Below is a small trained network, with its code and all its weights. Each question gives an input and a target symbol and asks what happens when units are switched off, that is, made to give their printed mean instead of their output.

import numpy as np


def w(rows, s, z=0):
    codes = np.array(rows[::2]) - 128.0
    scale = np.full(codes.shape[1], s)
    scale[-1] = z or s
    return codes * scale


def norm(h):
    return h / np.sqrt((h * h).mean(-1, keepdims=True) + 1e-5)


def f(y):
    return y / 2 * (1 + np.tanh(0.7978845608 * (y + 0.044715 * y**3)))


def softmax(a):
    e = np.exp(a - a.max(-1, keepdims=True))
    return e / e.sum(-1, keepdims=True)


def log_softmax(a):
    a = a - a.max(-1, keepdims=True)
    return a - np.log(np.exp(a).sum(-1, keepdims=True))


def net(x, mask):
    ids = ['ΓΛΠΣΨαεηθμξτω'.index(c) for c in x.split()]
    T = len(ids)
    res = E[ids] + P[:T]
    q, k, v = (norm(res) @ M[0].T for M in (Q, K, V))
    z = softmax(np.where(np.tri(T) > 0, q @ k.T / 4**0.5, -1e9)) @ v
    res = res + np.where(mask[0], z, O[0][:, -1]) @ O[0][:, :-1]
    y = f(norm(res) @ A[0][:, :-1].T + A[0][:, -1])
    res = res + np.where(mask[1:13], y, B[0][:, -1]) @ B[0][:, :-1]
    return log_softmax(norm(res)[-1] @ U[:, :-1].T + U[:, -1])


Q, K, V, O, A, B = {}, {}, {}, {}, {}, {}
E = w([
[118,127,100,100,73,88,174,171,64],'Γ',
[123,174,120,121,123,67,149,166,61],'Λ',
[117,8,132,121,103,162,126,214,31],'Π',
[114,211,91,91,169,97,103,192,108],'Σ',
[97,136,106,230,135,100,182,123,168],'Ψ',
[129,196,112,211,174,75,123,136,115],'α',
[101,91,224,143,146,74,106,183,26],'ε',
[75,135,199,163,217,109,76,199,125],'η',
[114,143,69,103,114,136,145,173,196],'θ',
[167,113,103,153,61,80,167,114,108],'μ',
[174,109,67,132,69,123,147,140,154],'ξ',
[203,124,55,183,111,129,113,129,138],'τ',
[157,25,142,216,122,159,115,154,130],'ω',
],0.011)
P = w([
[98,169,94,175,92,130,171,183,122],'0',
[70,120,74,145,108,68,113,149,138],'1',
[147,116,100,95,231,136,249,100,114],'2',
[169,174,146,163,102,142,184,220,135],'3',
[106,211,156,135,63,229,139,88,106],'4',
[188,95,136,61,226,117,220,86,150],'5',
[202,171,191,127,82,133,150,207,165],'6',
[141,94,131,89,95,56,58,120,178],'7',
[216,112,187,34,199,132,189,73,172],'8',
[203,155,197,128,95,145,112,200,153],'9',
],0.013)
Q[0] = w([
[20,156,126,123,74,224,31,44,84],'H0',
[161,209,190,150,76,226,156,136,119],'H0',
[150,110,152,63,236,179,227,47,113],'H0',
[25,118,84,86,98,112,68,1,116],'H0',
],0.013)
K[0] = w([
[50,160,5,135,143,66,168,149,105],'H0',
[95,27,132,102,159,65,74,163,122],'H0',
[222,151,122,114,78,51,86,104,230],'H0',
[111,188,33,126,108,95,190,103,94],'H0',
],0.015)
V[0] = w([
[126,1,228,243,86,116,177,71,68],'H0',
[47,195,242,150,198,59,111,116,127],'H0',
[12,40,167,61,141,209,140,209,183],'H0',
[129,110,182,42,61,72,166,130,14],'H0',
],0.0089)
O[0] = w([
[41,129,254,158,120,201,134,149,126,254],'H0',
[149,148,157,184,129,44,156,207,90,32],'H0',
[132,76,154,37,150,120,163,221,189,78],'H0',
[37,99,107,115,154,158,161,124,21,200],'H0',
],0.015,0.0053)
A[0] = w([
[81,129,181,157,7,126,69,218,164,101],'N0',
[153,72,117,63,236,90,217,121,131,2],'N1',
[89,164,150,162,50,154,45,168,156,50],'N2',
[157,158,94,175,91,125,71,84,181,131],'N3',
[158,149,120,152,52,89,64,220,155,90],'N4',
[64,164,163,196,55,123,64,148,92,49],'N5',
[59,140,126,127,79,172,88,126,74,133],'N6',
[133,93,137,163,109,102,172,149,114,215],'N7',
[73,138,184,69,106,169,142,138,191,123],'N8',
[88,103,143,113,217,173,213,88,104,170],'N9',
[148,76,102,78,203,127,158,37,115,115],'N10',
[164,90,162,76,162,125,176,106,167,248],'N11',
],0.017,0.0078)
B[0] = w([
[200,181,105,155,208,78,103,125,199,208],'N0',
[241,75,165,226,20,192,136,130,100,139],'N1',
[219,56,189,62,54,49,175,143,150,162],'N2',
[132,104,207,100,161,157,113,126,83,170],'N3',
[2,115,119,65,130,121,114,104,118,156],'N4',
[104,105,81,68,40,212,189,204,115,188],'N5',
[152,146,154,215,155,130,142,97,210,238],'N6',
[95,199,149,109,165,155,122,103,93,172],'N7',
[156,56,87,168,107,180,49,163,69,220],'N8',
[110,54,116,64,130,44,122,89,124,251],'N9',
[123,181,89,141,150,158,202,206,144,180],'N10',
[39,165,117,137,112,139,102,195,168,193],'N11',
],0.015,0.016)
U = w([
[144,100,104,151,199,70,169,66,181,160],'Γ',
[151,164,35,242,99,154,123,153,50,152],'Λ',
[54,71,85,125,149,179,32,147,97,113],'Π',
[202,109,52,66,110,70,127,136,46,191],'Σ',
[171,108,176,2,108,92,175,146,142,104],'Ψ',
[106,111,180,48,75,102,123,125,15,146],'α',
[106,135,201,181,148,129,199,243,103,49],'ε',
[48,249,163,137,101,88,61,121,208,159],'η',
[98,140,29,12,102,174,172,204,184,3],'θ',
[116,64,137,105,14,180,200,127,130,76],'μ',
[146,178,113,93,206,245,125,123,142,78],'ξ',
[191,149,198,142,147,115,83,62,68,209],'τ',
[248,148,108,200,121,110,134,186,211,181],'ω',
],0.0093,0.0057)

Each question gives the input, a string of symbols that net reads in full, and the target symbol t.
The units are the heads (4 rows each of Q, K, V and O) and the neurons (one row each of A and B). Each row of codes is followed by its name. A weight is (code - 128) times the scale printed after its matrix; where a second scale follows, it is the last column's (O, A, B and U).
mask holds one flag per unit, heads first, then neurons. A switched-off unit (its flag False) gives its mean, the last column of its rows in O or B, instead of its output. The means were averaged over made-up inputs and are rounded, as every weight is.
A unit's drop is (log p(t) with every unit on - log p(t) with that unit switched off) / (log p(t) with every unit on - log p(t) with every unit switched off).
The circuit of an input: a set's keep is (log p(t) with only the set's units on - log p(t) with every unit switched off) / (log p(t) with every unit on - log p(t) with every unit switched off). Starting from the 12 units with the biggest drops (on a tie, the unit counted first), units are removed one at a time, each time the one whose removal leaves the highest keep (on an exact tie, the one counted first), for as long as the keep stays at least 0.8.
units of the circuit, in order: the units of the circuit, biggest drop first
most important unit: the unit with the biggest drop
k most important neurons: the k neurons with the biggest drops, biggest first
drop of u: that unit's drop, to one decimal
input ξ μ μ Σ Π μ ξ, target Π: units of the circuit, in order	[H0, N8]
input ω τ μ ξ μ Λ μ Γ, target μ: units of the circuit, in order	[H0, N5, N0, N6]
input Σ α μ μ θ μ μ ξ Λ, target θ: units of the circuit, in order	[N10, N6]
input τ μ ξ α ε α θ Π, target ε: units of the circuit, in order	[H0]
input Σ τ μ, target ξ: units of the circuit, in order	[H0, N3, N10]
input ω Γ μ η Γ μ ε θ, target Γ: 2 most important neurons	[N6, N5]
input μ Γ μ θ Γ, target Γ: units of the circuit, in order	[H0, N6, N9]
input Λ ω μ Π μ, target ω: units of the circuit, in order	[N0, H0]
input μ Λ ω Ψ Λ μ Λ η ε, target ε: 2 most important neurons	[N1, N9]
input μ ω ω μ μ Λ, target Γ: units of the circuit, in order	[H0, N9, N6, N10]
input Π ε θ μ Γ θ Λ ω, target Γ: units of the circuit, in order	[H0, N6, N8]
input ξ ε Π Γ μ α Λ Π μ, target Γ: units of the circuit, in order	[H0, N9, N6, N10]
input Π Ψ Λ μ μ Λ μ μ Γ ω, target ω: 2 most important neurons	[N0, N2]
input Λ Λ μ Λ ω μ ω Ψ Λ Σ, target ω: most important unit	N0
input Π ε μ η Γ τ, target ξ: 2 most important neurons	[N3, N10]
input μ μ ω Σ μ μ Λ Λ, target μ: 2 most important neurons	[N5, N0]
input ε μ Σ ε ε μ Λ Λ θ μ, target ε: 2 most important neurons	[N5, N0]
input θ ε Γ η Ψ μ Σ, target η: drop of N11	0.0
input Ψ τ Π Σ ω α, target Π: drop of N8	0.6
input Λ Γ Γ α ω Γ Λ Λ Λ, target Σ: drop of H0	0.4
